Below are the code and all the weights of a small trained network. Each question names an input and a class and asks about switching units off, where a switched-off unit gives its printed mean instead of its output.

import numpy as np


def w(rows, s, z=0):
    codes = np.array(rows[::2]) - 128.0
    scale = np.full(codes.shape[1], s)
    scale[-1] = z or s
    return codes * scale


def norm(h):
    return h / np.sqrt((h * h).mean(-1, keepdims=True) + 1e-5)


def f(y):
    return y / 2 * (1 + np.tanh(0.7978845608 * (y + 0.044715 * y**3)))


def log_softmax(a):
    a = a - a.max(-1, keepdims=True)
    return a - np.log(np.exp(a).sum(-1, keepdims=True))


def net(x, mask):
    res = np.array(x, float).reshape(1, 5) / 4 @ E
    u = 0
    for l in range(2):
        y = f(norm(res) @ A[l][:, :-1].T + A[l][:, -1])
        res = res + np.where(mask[u : u + 8], y, B[l][:, -1]) @ B[l][:, :-1]
        u += 8
    return log_softmax(norm(res)[-1] @ U[:, :-1].T + U[:, -1])


A, B = {}, {}
E = w([
[254,120,100,149],'x0',
[129,130,127,130],'x1',
[128,127,129,127],'x2',
[135,124,19,108],'x3',
[156,204,152,58],'x4',
],0.0086)
A[0] = w([
[205,149,230,193,60],'L0N0',
[224,96,231,192,67],'L0N1',
[171,237,171,54,117],'L0N2',
[16,118,106,151,51],'L0N3',
[39,212,73,71,49],'L0N4',
[63,140,250,157,157],'L0N5',
[32,74,101,144,3],'L0N6',
[74,206,74,46,179],'L0N7',
],0.011,0.0049)
B[0] = w([
[38,98,158,10,188],'L0N0',
[85,97,157,134,201],'L0N1',
[156,136,99,40,213],'L0N2',
[133,113,83,91,197],'L0N3',
[75,165,158,108,194],'L0N4',
[252,129,116,223,254],'L0N5',
[136,87,61,70,175],'L0N6',
[110,167,150,158,226],'L0N7',
],0.011,0.007)
A[1] = w([
[90,84,5,112,92],'L1N0',
[26,32,124,153,37],'L1N1',
[130,128,110,26,169],'L1N2',
[75,13,185,183,14],'L1N3',
[94,112,127,146,77],'L1N4',
[152,111,73,221,22],'L1N5',
[233,175,181,176,148],'L1N6',
[159,56,97,226,3],'L1N7',
],0.015,0.0028)
B[1] = w([
[198,157,162,197,253],'L1N0',
[146,246,63,190,216],'L1N1',
[129,61,134,221,238],'L1N2',
[74,164,74,34,213],'L1N3',
[184,200,147,98,129],'L1N4',
[94,90,206,87,222],'L1N5',
[189,151,83,176,251],'L1N6',
[48,24,202,50,252],'L1N7',
],0.012,0.0069)
U = w([
[91,42,204,135,209],'0',
[171,158,74,248,175],'1',
[6,182,89,95,3],'2',
],0.019,0.0017)

Each question gives the input, the list of numbers given to net, and the class t.
The units are the neurons (one row each of A and B). Each row of codes is followed by its name. A weight is (code - 128) times the scale printed after its matrix; where a second scale follows, it is the last column's (A, B and U).
mask holds one flag per neuron, layer by layer. A switched-off neuron (its flag False) gives its mean, the last column of its row in B, instead of its output. The means were averaged over made-up inputs and are rounded, as every weight is.
A unit's drop is (log p(t) with every unit on - log p(t) with that unit switched off) / (log p(t) with every unit on - log p(t) with every unit switched off).
The circuit of an input: a set's keep is (log p(t) with only the set's units on - log p(t) with every unit switched off) / (log p(t) with every unit on - log p(t) with every unit switched off). Starting from the 12 units with the biggest drops (on a tie, the unit counted first), units are removed one at a time, each time the one whose removal leaves the highest keep (on an exact tie, the one counted first), for as long as the keep stays at least 0.8.
units of the circuit, in order: the units of the circuit, biggest drop first
unit that matters most: the unit with the biggest drop
k most important neurons: the k neurons with the biggest drops, biggest first
k most important neurons of layer l: the k neurons of layer l with the biggest drops, biggest first
input [-6,-5,-3,-6,2], class 1: units of the circuit, in order -> L0N5
input [-7,-6,3,0,5], class 1: 3 most important neurons -> L0N5, L0N0, L1N7
input [4,-5,6,0,8], class 0: units of the circuit, in order -> L0N5, L1N2
input [5,-3,0,-8,-8], class 2: 2 most important neurons -> L0N0, L1N3
input [7,-4,-4,-1,0], class 2: 3 most important neurons of layer 0 -> L0N1, L0N2, L0N5
input [1,-2,-5,-7,-4], class 2: 3 most important neurons -> L1N3, L0N0, L0N1
input [4,6,8,-2,1], class 0: 2 most important neurons of layer 0 -> L0N2, L0N7
input [1,-7,5,-6,-2], class 2: 2 most important neurons -> L0N0, L1N3
input [-1,4,3,-8,8], class 1: 2 most important neurons of layer 1 -> L1N7, L1N6
input [0,-1,0,-4,3], class 1: 2 most important neurons -> L0N5, L1N7
input [2,5,-3,-4,0], class 2: 2 most important neurons of layer 0 -> L0N1, L0N0
input [5,6,3,-2,8], class 0: 3 most important neurons -> L0N5, L1N2, L0N0
input [1,-5,3,8,-5], class 0: 3 most important neurons of layer 1 -> L1N7, L1N5, L1N6
input [7,-2,3,-5,6], class 0: units of the circuit, in order -> L0N0
input [-2,1,-2,-4,1], class 1: 2 most important neurons -> L0N5, L1N6
input [1,8,-7,1,-2], class 0: 2 most important neurons -> L0N0, L0N1
input [2,5,-3,0,-1], class 2: 2 most important neurons -> L0N2, L1N3
input [5,1,4,-2,0], class 2: 2 most important neurons -> L0N1, L1N1
input [5,-4,5,-8,-2], class 2: 2 most important neurons of layer 0 -> L0N0, L0N1
input [-8,1,1,8,-7], class 1: unit that matters most -> L1N0
